[128 = 0]
[146 140 128 159 120 141 111 115 106 112 132  95 150 140 131 141 126 126
 142 132 123 126 123 123 124 118 114 114 127 128 119 131 147 150 149 155
 150 139 176  43 139 131 117  83 104 125 122 143 143 143 113 169 148 116
 137 159 145 117 101 108 118 159 140 131 152 135 139 118 121 117 102 116
 100 145 139 129  53 112 124 115 121 112 147 103 131 131 157 135 123 103
 128 122 127 112 145 127 114 144 143 138 127 155 123 162 106 144 142 118
 130 106 107 126 143 126 124 115  92 124 138 149 137 142 159 131 123 159
 122 102 126 138 136] : (15):<57>
[149 129 126 149 123 113 122 122 112 109 134  96 138 134 130 146 128 127
 143 122 124 116 123 124 120 113 109 125 128 122 125 132 157 134 141 128
 133 135 164  68 149 139 118  80  91 107 125 146 140 140 108 169 154 120
 123 144 137 120  95 117 124 150 132 122 161 139 139 130 118 117 116 121
 115 147 135 129  67 119 122 113 133 123 107 109 119 132 136 115 125 115
 131 118 149 125 145 137 113 139 138 136 126 148 136 159 119 142 129 120
 133 106 108 126 138 116 149 108  89 131 136 150 119 141 144 126 108 170
 123  97 126 137 135] : (15):<55>
[138  97 141 157 152 127 130 130 138 107 124 119 151 135 136 139 124 133
 146 127 132 137 144 105 139 125 107 113  88 149 108 103 139 135 124 157
 117 139 202  98 143 118 137  85  67 109  87 132 118 135 112 149 174  93
 131 172 129 127 117 106 106 139 146 124 105 140 140 123 131 123 137  98
 134 128 121 117 113 114 136 112 121 114 133 115 102 129 108 123 134 123
 133 120 113 123 123  98 127 136 134 138 127  74 162 163 122 117 128 114
 108 119  69 133 155 131 164 128 108 141 134 164 140 130 142 105 109 146
 138 117 134 125 142] : (7):<66>
[137  63 134 179 151 148 138 132 138 124 129 110 161 140 122 133 131 121
 152  96 122 136 138 117 126 137 112 126  91 134 108  89 142 124 157 157
 137 134 223  58 161 130 124  67  70 119  93 114 107 146 122 167 155 116
 120 144 143 122  90 100 120 147 136 109 108 128 140 131 130 122 112 140
 127 131 121 129  85 118 133 106 124 148 144 117 105 120 120 121 149 108
 123 111 115 106 119 127 128 116 134 131 123 132 142 171 106 148 140 117
 126 117  63 132 150 119 169 154 122 125 126 155 147 129 150 112 104 188
 132 122 133 131 136] : (7):<66>
[156 139 138 142 120 131 110 124 108 116 129  98 144 138 129 134 126 123
 146 125 123 129 116 116 118 119 111 127 114 142 101 115 133 147 135 144
 152 143 173  43 123 144 110  96 104 142 120 146 149 137 113 158 172 126
 128 164 129 111  80 104 114 160 145 151 187 135 134 112 123 113 103  98
 109 156 129 122  33 121 131 122 100  89 155 115 128 117 148 122 133 125
  87 116 138 106 137 126 110 130 152 112 132 144 120 141 121 116 145 119
 147 112 104 109 136 160 109 112  99 144 135 149 131 135 176 129 108 142
 133 103 140 125 145] : (17):<67>
[155 116 120 142 133 113 112 129 103 100 141  99 126 144 124 144 140 120
 147 137 114 129 118 121 117 109 112 121 160 141 123 122 142 146 137 153
 148 154 196  60 161 122 115  82  83 110 109 169 127 143 102 165 161 113
 145 171 131 135  78 106 107 165 156 124 154 133 147 108 126 131  99 107
 105 146 127 131  45  95 136 110 123 110 134 100 115 136 143 126 125 110
 141 128 129 110 141 125 116 149 142 133 135 158 143 171 118 135 160 109
 158  87 105 133 139 131 137 103  85 129 132 161 135 136 135 129 102 168
 123 103 136 133 134] : (15):<57>
[140  91 141 168 138 145 126 118 142 119 126 103 180 134 127 123 121 124
 137 102 132 138 132 112 117 142 104 135  86 149  95  83 140 136 156 140
 130 139 215  43 115 128 127  91  82 127 110 129 128 136 121 161 161 115
 133 153 132 123  87 100 129 151 146 127 111 127 129 141 135 122 112 112
 136 129 124 124  73 118 134 103 123  96 142 113 111 121 133 141 135 112
 125 106 125 115 125 126 127 120 134 122 132 122 143 146 107 119 141 123
 133 137  69 110 149 132 159 126 119 136 132 154 144 119 164 121 106 169
 130 121 134 124 138] : (14):<64>
[146 107 135 141 133 170 122 134 138 124 134 118 144 133 123 133 128 116
 159 110 122 138 141 107 102 127 106 131  89 163 100  68 137 128 135 149
 129 140 211 104 121 119 129 101  87 113  55 142 116 135 132 129 164 107
 129 174 130 102  98 102 112 131 158 130  98 150 127 129 122 123 130 125
 131 107 101 134  95 112 149 112 104 106 208 101 127 131 139 136 135 127
 145  90 119 122 118 114 122 117 143 122 119 136 139 157 117 115 140 112
 134 121  81 106 135 165 153 128 107 152 121 157 160 125 149 123 106 152
 130 124 140 120 129] : (14):<74>
[143 158 124 132 104 125 103 129 105 119 136 107 127 141 133 139 134 131
 134 140 130 129 113 128 120 103 125 115 124 155 117 131 144 158 129 135
 148 146 151  72 130 125 105 107 119 129 125 152 145 145 104 148 160 137
 138 164 129 118  89 110 117 156 156 142 165 133 132 121 116 116  99  84
 112 143 136 133  50 104 115 129 112  96 121 103 131 127 163 122 136 119
 146 126 142 113 142 128 115 169 142 118 131 145 116 132 133 140 150  96
 159 109 128 119 123 138 106  98  89 160 131 145 124 125 144 129 103 143
 123 105 125 134 150] : (17):<53>
[155 152  96 124 117 132 119 115  93 112 137 105 126 131 119 148 134 123
 140 135 117 123 125 122 106 111 115 113 123 131 106 126 145 154 124 156
 143 139 164  64 134 133 114 104  92 130 123 141 148 131 105 158 171 133
 140 172 135 116  73 117 115 152 156 125 178 135 144 111 122 114 108 116
 110 147 141 122  42 118 122 121 117 100 133 101 128 129 146 125 132 122
 156 120 107 115 132 124 113 147 140 122 119 151 111 158 114 139 152 121
 151 111 119 114 119 136 105 107  78 132 143 143 123 138 154 144 112 146
 123 106 130 123 143] : (17):<53>
[135  88 129 159 142 120 142 129 131 118 125 121 152 131 127 134 128 127
 157 107 121 127 139 113 123 132  96 134  98 135 112  95 131 122 142 155
 128 133 187  99 146 123 131  85  71 116 101 127 109 144 129 151 146 112
 129 155 137 124 113 112 119 136 139 112  95 129 142 127 125 120 126 137
 127 124 128 128 118 127 144  98 130 141 137 119 109 128 111 128 135 124
 128 119 117 132 121 117 127 129 132 136 141 134 144 132 126 126 131 130
 104 121  92 132 156 123 159 137 119 124 121 146 148 134 138 110 116 157
 132 131 127 127 134] : (7):<66>
[147 119 125 160 116 122 116 109 106 115 136 100 151 138 134 134 144 125
 139 117 119 116 121 123 122 121 105 133 127 134 116 118 151 147 143 143
 155 144 184  50 129 124 116  86 106 130 123 135 133 143  99 169 160 120
 122 151 128 133  70 112 120 159 137 126 161 112 137 122 119 118 100 115
 102 147 127 133  43 120 129 114 130 119 132 108 117 130 151 132 124 109
 134 109 131 105 139 149 116 162 150 136 111 134 132 171 115 123 142 116
 149 104 102 129 128 166 132 101 118 113 131 157 129 137 129 122 111 175
 136 111 129 130 115] : (15):<57>
[132 104 146 149 146 136 119 126 139 130 129 119 139 131 126 127 130 123
 152 121 135 142 136 112 125 138 107 136 100 140 101  96 134 116 137 148
 125 130 172 102 118 129 137 108 103 127 109 132 121 130 140 138 150 111
 131 155 131 124 129 101 115 114 137 131 110 131 128 124 124 138 137 130
 136 117 126 122 122 131 136 115 116  94 140 135 119 131 110 130 126 125
 127 118 119 134 111 117 158 117 130 119 116 125 169 146 125 124 125 124
 115 153  95 122 140 128 161 143 121 136 124 143 139 141 159 127 123 140
 129 129 124 126 147] : (14):<64>
[140  98 144 148 159 150 122 130 152 122 149 128 139 135 127 128 119 122
 146  93 137 141 133 111 118 131 102 133  90 165  86  67 143 122 148 160
 121 143 198 101 108 131 129 104  75 117  92 129 117 133 134 129 162  99
 133 178 120 121 106 100 103 121 156 131  96 133 136 135 131 130 120 120
 129  96 115 117 100 113 137 106 104 103 127 117 119 132 137 140 142 125
 146 119 116 119 117 115 143 119 143 114 126 124 154 148 119 116 124 111
 138 135  79 117 144 145 163 128  95 141 116 159 140 128 148 137 110 150
 133 133 145 120 148] : (14):<64>
[157  75 144 173 140 153 124 114 138 113 130 106 173 140 133 129 120 119
 151 108 109 137 131 105 117 143  95 152  74 144  87  68 155 121 165 150
 128 142 213   4 116 145 122  78  81 131 105 134 119 143 118 164 183 112
 132 165 142 120  74 105 117 158 153 129 137 131 134 127 125 121 106 117
 135 136 103 125  46 127 140  85 106 109 146 120 115 128 130 146 135 120
 133  94 129  97 118 123 115 130 154 122 112 127 135 167 105 110 125 111
 133 119  55 112 145 140 153 123 122 141 120 162 148 120 178 125 105 172
 132 125 144 130 131] : (14):<64>
